[[116 105 125 118 126 123 119 130 125 118 130 133 128]
 [138 131 136 133 140 125 115 132 131 137 133 129 140]
 [122 125 136 141 122 138 120 122 142 137 132 117 126]
 [136 120 135 130 129 120 121 149 136 131 131 132 145]
 [140 130 108 109 134 113 138 131 108 108 138 133 129]
 [122 135 135 133 119 131 118 124 137 142 129 125 127]
 [115 131 135 129 136 143 150 135 137 132 119 144 101]] >> 115

[[145 122 104 110 129 136]
 [143 132 132 108 134 134]
 [134 125 140 138 141 122]
 [115 120 132 128 112 107]
 [141 143 154 132 132 116]
 [133 121 120 135 108 121]
 [129 113 110 120 128 133]] >> 129

[[140 126 138 121 112 119 141 118 132 146 140 127 134 130]
 [110 147 129 113 145 124 118 120 126 120 154 134 121 129]
 [141 114 126 141 116 132 135 135 130 133 106 123 133 127]
 [138 116 125 140 120 132 132 136 129 130 108 124 132 127]
 [121 125 117 140 141 139 117 141 124 111 108 127 124 126]
 [110 143 126 118 146 128 116 124 125 116 145 133 121 128]
 [122 123 116 142 140 140 117 143 124 111 104 127 124 126]
 [140 126 139 120 111 118 142 117 132 147 141 127 134 130]] >> 140

[[152 133 123 122 147 134 134 122 111 125]
 [138 136 121 125 134 135 128 144 117 130]
 [146 131 124 118 132 132 123 132 123 133]
 [144 133 114 113 128 127 127 141 125 127]
 [150 137 124 120 137 131 134 126 109 123]] >> 150

[[129 106 121 138 128 121 119]
 [128 130 126 127 119 132 144]
 [125 123 119 131 127 131 139]
 [132 131 125 126 119 133 142]
 [136 134 126 132 127 135 130]
 [117 131 141 110 129 123 133]
 [124 113 125 130 131 121 123]
 [129 117 129 137 129 128 115]
 [125 112 105 142 138 129 142]
 [135 126 125 130 118 131 130]
 [127 110 112 135 125 124 147]
 [126 114 127 117 123 120 137]] >> 126

[[118 112 133 141 123 146 103 118 114 145 133 129 151 124 127]
 [136 133 132 112 141 117 138 134 129 123 131 133 118 125 123]
 [132 127 134 113 141 122 127 130 122 129 133 133 125 121 120]
 [131 141 123 144 118 132 144 134 145 124 124 126 125 142 142]
 [131 125 134 114 141 124 125 129 121 131 133 133 128 121 120]
 [118 112 133 141 123 146 103 118 114 145 133 129 151 124 127]
 [136 134 132 109 143 116 138 135 129 123 131 133 117 124 122]
 [131 140 123 142 119 130 143 133 143 124 125 126 125 140 140]
 [132 141 124 142 120 130 145 134 145 123 125 126 124 141 141]
 [130 137 124 145 118 133 139 131 142 126 125 126 128 140 140]
 [131 125 134 114 141 124 125 129 121 130 133 133 127 121 120]
 [133 143 124 141 121 129 148 135 146 122 125 127 122 142 141]] >> 133

[[128 128 128 128 128 128 128]
 [130 128 128 134 131 128 128]
 [128 129 135 123 138 130 116]
 [130 129 127 133 129 128 127]
 [123 157 150 138 124 138 126]
 [127 131 128 128 129 120 130]] >> 127

[[131 125 125 130 126 131 124 130 130 130 126 130 124]
 [148 129 138 107 140 148 129 109 107 111 140 106 127]
 [126 126 124 133 124 126 125 133 133 133 124 133 126]
 [128 134 136 119 136 128 135 120 120 119 136 119 134]
 [117 135 132 128 131 117 136 128 129 126 131 130 136]
 [149 114 121 127 123 150 113 127 125 130 123 123 112]] >> 149
---
[131 143 143 114 153 140 131]: 143
[132 137 111 105]: 137
[133 141 107 149 111 138 136]: 141
[118 107 127 141 152]: 107
[150 147 127 154 116 109]: 147
[139 109 125 102 138 147 131]: 109
[149 137 130 151]: 137
---
array([103, 128, 142, 140, 112]) Out: 142
array([143, 134, 138, 133, 151]) Out: 138
array([128, 141, 122, 100, 150]) Out: 122
array([133, 130, 138, 105, 122]) Out: 138
array([154, 153, 108, 125, 123]) Out: 108
array([154, 135, 127, 116, 127]) Out: 127
---
[[122 138 141 151 116 119 102]
 [151 146 114 138 144 124 122]
 [118 125 114 125 135 119 149]] | 102

[[115 110 143 126 120 124]
 [119 139 129 123 106 120]
 [133 140 138 134 114 127]] | 124

[[109 117 131 130 120 139]
 [101 122 109 136 106 138]
 [123 120 136 133 129 139]] | 139

[[131 128 131 131 140 141]
 [131 128 141 134 148 156]
 [128 135 128 131 138 134]] | 141

[[115 140 125 149 116]
 [141 129 120 133 124]
 [131 132 133 149 120]] | 116

[[128 125 150 150 141]
 [125 141 128 107 136]
 [126 131 138 118 142]] | 141

[[135 123 108 134 126 129 123]
 [128 131 125 100 120 122 128]
 [137 123 134 141 133 121 135]] | 123
---
Input: [141 125 103 120]
Output: 141
Input: [139 152 135 112 142 131]
Output: 139
Input: [156 151 129 107 100]
Output: 156
Input: [138 129 156 128]
Output: 138
Input: [137 154 139 127 103 124]
Output: 137
Input: [121 133  99 110 130 128 127]
Output: 121
Input: [105 139 111 115 129]
Output: 105
Input: [127 132 129 155]
Output: 127
---
[143 113 142 100] ==> 142

[[128 153 109 126 135 125]
 [126 123 129 128 116 143]] ==> 116

[[121 103 131 133]
 [152 115  98 153]] ==> 98

[124 110 152 137 107 135] ==> 107

[[128 117 142 131 111 137]
 [134 123 133 131 106 138]] ==> 106

[[119 118 140 150 147 111]
 [128 142 120 123 114 128]
 [125 120 133 123 136 125]] ==> 136
---
[123 141 139 103 126 148 109] 141

[[134 128 108 114]
 [123 129 156 147]] 129

[140 149 132 129 156 134] 149

[141 117 104 151 124 131 116] 117

[127 153 153 102 155] 153

[135 117 124 126 117 106 127] 117

[[104 101 104 152 103]
 [105 105 105 105 154]] 105
---
Input:
[[137 118 148 127 141 106 110]
 [133 129 155 122 143 117 153]]
Output: 129

Input:
[[128 127 115 134]
 [132 121 116 124]
 [131 132 105 116]]
Output: 121

Input:
[[136 130 136 129]
 [116 100 124 119]
 [126 112 139 137]]
Output: 100

Input:
[[138 128 140 125 138 144 120]
 [133 132 105 124 142 114 133]]
Output: 132

Input:
[[108 139 150 107 118 147]
 [120 148 116 123 124 107]]
Output: 148

Input:
[[149 122 145 106]
 [133 118 138 104]
 [133 126 143 121]]
Output: 118
